Below are the code and all the weights of a small trained network. Each question names an input and a class and asks about switching units off, where a switched-off unit gives its printed mean instead of its output.

import numpy as np


def w(rows, s, z=0):
    codes = np.array(rows[::2]) - 128.0
    scale = np.full(codes.shape[1], s)
    scale[-1] = z or s
    return codes * scale


def norm(h):
    return h / np.sqrt((h * h).mean(-1, keepdims=True) + 1e-5)


def f(y):
    return y / 2 * (1 + np.tanh(0.7978845608 * (y + 0.044715 * y**3)))


def log_softmax(a):
    a = a - a.max(-1, keepdims=True)
    return a - np.log(np.exp(a).sum(-1, keepdims=True))


def net(x, mask):
    res = np.array(x, float).reshape(1, 8) / 4 @ E
    u = 0
    for l in range(2):
        y = f(norm(res) @ A[l][:, :-1].T + A[l][:, -1])
        res = res + np.where(mask[u : u + 4], y, B[l][:, -1]) @ B[l][:, :-1]
        u += 4
    return log_softmax(norm(res)[-1] @ U[:, :-1].T + U[:, -1])


A, B = {}, {}
E = w([
[63,196,171,214,188,98,192,73,138,182,121],'x0',
[196,176,146,72,102,109,182,193,116,149,66],'x1',
[89,118,56,155,175,143,96,160,111,253,30],'x2',
[124,42,146,125,91,79,194,119,111,178,213],'x3',
[146,159,127,111,186,141,168,99,104,161,177],'x4',
[92,77,107,80,139,143,50,42,83,131,156],'x5',
[143,53,43,251,73,130,49,128,104,128,199],'x6',
[190,108,101,75,130,122,73,108,71,106,189],'x7',
],0.0025)
A[0] = w([
[119,64,95,175,130,204,102,232,101,201,92,90],'L0N1',
[146,106,171,235,152,109,192,139,159,122,160,18],'L0N2',
[45,94,87,184,198,71,75,2,77,244,135,7],'L0N3',
[58,163,151,152,211,192,36,89,203,58,97,61],'L0N4',
],0.0038,0.0019)
B[0] = w([
[121,127,85,123,96,73,184,126,125,133,82,185],'L0N1',
[79,168,101,183,96,196,75,254,146,173,240,143],'L0N2',
[115,71,140,236,212,213,133,120,18,179,140,251],'L0N3',
[80,121,149,84,51,253,118,80,139,59,94,213],'L0N4',
],0.0059,0.0025)
A[1] = w([
[224,148,80,97,121,166,17,195,87,134,84,77],'L1N1',
[137,44,124,121,98,89,66,105,117,95,211,39],'L1N2',
[193,1,149,114,101,99,99,92,122,73,207,85],'L1N3',
[96,217,141,192,75,137,139,168,203,182,212,7],'L1N4',
],0.0051,0.0018)
B[1] = w([
[149,170,119,213,82,81,141,47,151,114,210,211],'L1N1',
[147,155,94,13,168,49,106,88,96,100,133,202],'L1N2',
[53,79,95,57,218,71,39,162,57,119,149,252],'L1N3',
[155,132,153,109,195,136,51,254,197,73,155,194],'L1N4',
],0.0066,0.0024)
U = w([
[202,192,91,178,55,62,115,50,140,100,168,39],'0',
[111,67,96,28,174,43,52,109,59,94,193,181],'1',
[79,146,152,97,107,219,88,41,142,66,99,71],'2',
[78,52,121,221,194,190,125,97,44,223,143,254],'3',
[90,114,153,130,56,141,109,140,173,88,68,26],'4',
[124,142,165,175,167,135,100,254,196,115,190,193],'5',
[147,85,56,154,64,54,179,157,149,210,47,72],'6',
[168,167,229,42,166,94,221,133,148,163,90,105],'7',
],0.011,0.0018)

Each question gives the input, the list of numbers given to net, and the class t.
The units are the neurons (one row each of A and B). Each row of codes is followed by its name. A weight is (code - 128) times the scale printed after its matrix; where a second scale follows, it is the last column's (A, B and U).
mask holds one flag per neuron, layer by layer. A switched-off neuron (its flag False) gives its mean, the last column of its row in B, instead of its output. The means were averaged over made-up inputs and are rounded, as every weight is.
A unit's drop is (log p(t) with every unit on - log p(t) with that unit switched off) / (log p(t) with every unit on - log p(t) with every unit switched off).
The circuit of an input: a set's keep is (log p(t) with only the set's units on - log p(t) with every unit switched off) / (log p(t) with every unit on - log p(t) with every unit switched off). Starting from all 8 units, units are removed one at a time, each time the one whose removal leaves the highest keep (on an exact tie, the one counted first), for as long as the keep stays at least 0.8.
units of the circuit, in order: the units of the circuit, biggest drop first
top k neurons: the k neurons with the biggest drops, biggest first
k most important neurons of layer l: the k neurons of layer l with the biggest drops, biggest first
drop when u is switched off: that unit's drop, to one decimal
input [-7,6,-3,-3,-2,-5,-3,1], class 0: most important neuron of layer 1 : (L1N1)
input [5,-3,-7,5,-3,0,-8,0], class 5: units of the circuit, in order : (L0N2, L1N4, L1N2)
input [8,-6,-5,3,-8,0,2,1], class 5: units of the circuit, in order : (L0N2, L1N4)
input [2,6,-2,3,-4,-6,-4,-7], class 5: units of the circuit, in order : (L1N4, L0N2)
input [-8,3,1,-3,-2,0,5,2], class 0: top 2 neurons : (L1N1, L0N1)
input [4,3,2,7,-5,-1,-3,7], class 7: units of the circuit, in order : (L0N3, L1N2)
input [-2,2,-5,-8,0,5,-4,6], class 2: units of the circuit, in order : (L0N4, L1N2)
input [3,-8,0,5,-6,-1,-8,4], class 3: units of the circuit, in order : (L0N3, L1N2)
input [7,-3,-4,-3,7,2,-5,6], class 2: units of the circuit, in order : (L0N4, L1N3)
input [8,-4,3,-5,1,-3,-8,-8], class 2: top 2 neurons : (L0N4, L0N1)
input [-6,7,-2,0,-2,0,7,-8], class 6: 3 most important neurons of layer 0 : (L0N1, L0N4, L0N2)
input [4,7,7,6,5,-8,8,-6], class 5: drop when L0N2 is switched off : 0.6
input [-2,3,8,-5,-6,2,5,-5], class 6: drop when L0N3 is switched off : 0.0
input [-3,2,2,-6,-7,6,5,-1], class 0: drop when L1N1 is switched off : 0.6
input [6,-6,2,2,4,-7,-6,8], class 5: drop when L0N2 is switched off : 0.8
